Below is a small trained network, with its code and all its weights. Each question gives an input and a target symbol and asks what happens when units are switched off, that is, made to give their printed mean instead of their output.

import numpy as np


def w(rows, s, z=0):
    codes = np.array(rows[::2]) - 128.0
    scale = np.full(codes.shape[1], s)
    scale[-1] = z or s
    return codes * scale


def norm(h):
    return h / np.sqrt((h * h).mean(-1, keepdims=True) + 1e-5)


def f(y):
    return y / 2 * (1 + np.tanh(0.7978845608 * (y + 0.044715 * y**3)))


def softmax(a):
    e = np.exp(a - a.max(-1, keepdims=True))
    return e / e.sum(-1, keepdims=True)


def log_softmax(a):
    a = a - a.max(-1, keepdims=True)
    return a - np.log(np.exp(a).sum(-1, keepdims=True))


def net(x, mask):
    ids = ['ΓΛΠΦΨΩαβδεζμξστ'.index(c) for c in x.split()]
    T = len(ids)
    res = E[ids] + P[:T]
    q, k, v = (norm(res) @ M[0].T for M in (Q, K, V))
    z = softmax(np.where(np.tri(T) > 0, q @ k.T / 3**0.5, -1e9)) @ v
    res = res + np.where(mask[0], z, O[0][:, -1]) @ O[0][:, :-1]
    y = f(norm(res) @ A[0][:, :-1].T + A[0][:, -1])
    res = res + np.where(mask[1:17], y, B[0][:, -1]) @ B[0][:, :-1]
    return log_softmax(norm(res)[-1] @ U[:, :-1].T + U[:, -1])


Q, K, V, O, A, B = {}, {}, {}, {}, {}, {}
E = w([
[69,131,155],'Γ',
[150,87,111],'Λ',
[69,132,162],'Π',
[166,77,136],'Φ',
[74,109,138],'Ψ',
[128,79,105],'Ω',
[71,131,161],'α',
[207,91,118],'β',
[122,187,136],'δ',
[85,195,192],'ε',
[125,64,87],'ζ',
[149,81,112],'μ',
[160,173,7],'ξ',
[141,221,160],'σ',
[241,142,178],'τ',
],0.016)
P = w([
[7,38,110],'0',
[183,192,123],'1',
[193,107,155],'2',
[42,81,107],'3',
[180,181,118],'4',
[196,97,155],'5',
],0.016)
Q[0] = w([
[77,116,247],'h1',
[123,138,125],'h1',
[139,254,79],'h1',
],0.0039)
K[0] = w([
[180,70,241],'h1',
[122,133,126],'h1',
[59,93,3],'h1',
],0.0066)
V[0] = w([
[45,85,119],'h1',
[106,55,235],'h1',
[140,254,120],'h1',
],0.0078)
O[0] = w([
[71,33,140,189],'h1',
[146,84,254,5],'h1',
[77,228,133,73],'h1',
],0.0083,0.0027)
A[0] = w([
[89,161,217,41],'n1',
[161,147,131,138],'n2',
[116,73,203,4],'n3',
[161,72,124,87],'n4',
[118,121,115,134],'n5',
[5,95,116,113],'n6',
[107,136,151,97],'n7',
[155,158,169,97],'n8',
[6,135,170,47],'n9',
[16,100,123,109],'n10',
[82,165,103,109],'n11',
[39,187,101,81],'n12',
[149,153,101,117],'n13',
[78,87,93,130],'n14',
[97,34,109,153],'n15',
[134,127,125,109],'n16',
],0.022,0.012)
B[0] = w([
[226,99,158,155],'n1',
[79,138,137,186],'n2',
[119,75,155,146],'n3',
[102,119,89,162],'n4',
[136,138,169,147],'n5',
[81,83,183,245],'n6',
[159,137,103,118],'n7',
[81,143,156,148],'n8',
[6,112,137,159],'n9',
[47,73,172,224],'n10',
[201,137,104,169],'n11',
[182,195,112,184],'n12',
[123,138,175,194],'n13',
[138,122,204,213],'n14',
[86,194,115,254],'n15',
[129,128,133,120],'n16',
],0.014,0.0073)
U = w([
[147,111,163,65],'Γ',
[110,90,62,98],'Λ',
[166,91,174,135],'Π',
[142,51,106,70],'Φ',
[17,75,157,252],'Ψ',
[92,131,87,56],'Ω',
[152,109,156,61],'α',
[223,82,123,155],'β',
[69,214,169,171],'δ',
[178,181,205,85],'ε',
[102,156,108,62],'ζ',
[127,99,95,94],'μ',
[200,250,97,154],'ξ',
[103,242,163,52],'σ',
[164,193,184,37],'τ',
],0.014,0.0042)

Each question gives the input, a string of symbols that net reads in full, and the target symbol t.
The units are the heads (3 rows each of Q, K, V and O) and the neurons (one row each of A and B). Each row of codes is followed by its name. A weight is (code - 128) times the scale printed after its matrix; where a second scale follows, it is the last column's (O, A, B and U).
mask holds one flag per unit, heads first, then neurons. A switched-off unit (its flag False) gives its mean, the last column of its rows in O or B, instead of its output. The means were averaged over made-up inputs and are rounded, as every weight is.
A unit's drop is (log p(t) with every unit on - log p(t) with that unit switched off) / (log p(t) with every unit on - log p(t) with every unit switched off).
The circuit of an input: a set's keep is (log p(t) with only the set's units on - log p(t) with every unit switched off) / (log p(t) with every unit on - log p(t) with every unit switched off). Starting from the 12 units with the biggest drops (on a tie, the unit counted first), units are removed one at a time, each time the one whose removal leaves the highest keep (on an exact tie, the one counted first), for as long as the keep stays at least 0.8.
circuit, biggest first: the units of the circuit, biggest drop first
most important unit: the unit with the biggest drop
top k neurons: the k neurons with the biggest drops, biggest first
drop when u is switched off: that unit's drop, to one decimal
input ξ τ ξ Λ Λ, target ξ: circuit, biggest first	(n10 n6)
input δ Λ ξ ξ ζ, target ξ: most important unit	n6
input ξ Π β ξ ζ, target ξ: circuit, biggest first	(n6 n10)
input Φ δ Ω β Φ, target β: circuit, biggest first	(n15 n6 n14)
input ξ α ξ ξ Φ, target ξ: top 2 neurons	(n10 n6)
input ξ β Π ξ β, target ξ: circuit, biggest first	(n6 n14)
input Φ β ξ, target ξ: top 3 neurons	(n10 n6 n13)
input ε δ ξ Λ μ, target ξ: top 3 neurons	(n10 n6 n14)
input ξ Φ ξ ξ ξ β, target β: top 3 neurons	(n15 n12 n10)
input δ β Γ Λ β, target β: top 3 neurons	(n15 n10 n6)
input δ ξ μ ξ, target δ: drop when n14 is switched off	0.2
input ε Ω ξ ξ δ, target ξ: drop when n10 is switched off	0.1
input Ω β ξ Γ β, target ξ: drop when n14 is switched off	0.4
input β ε Ω ξ Ω, target ξ: drop when n14 is switched off	0.4
input ε Π Π ξ Π, target ξ: most important unit	n12
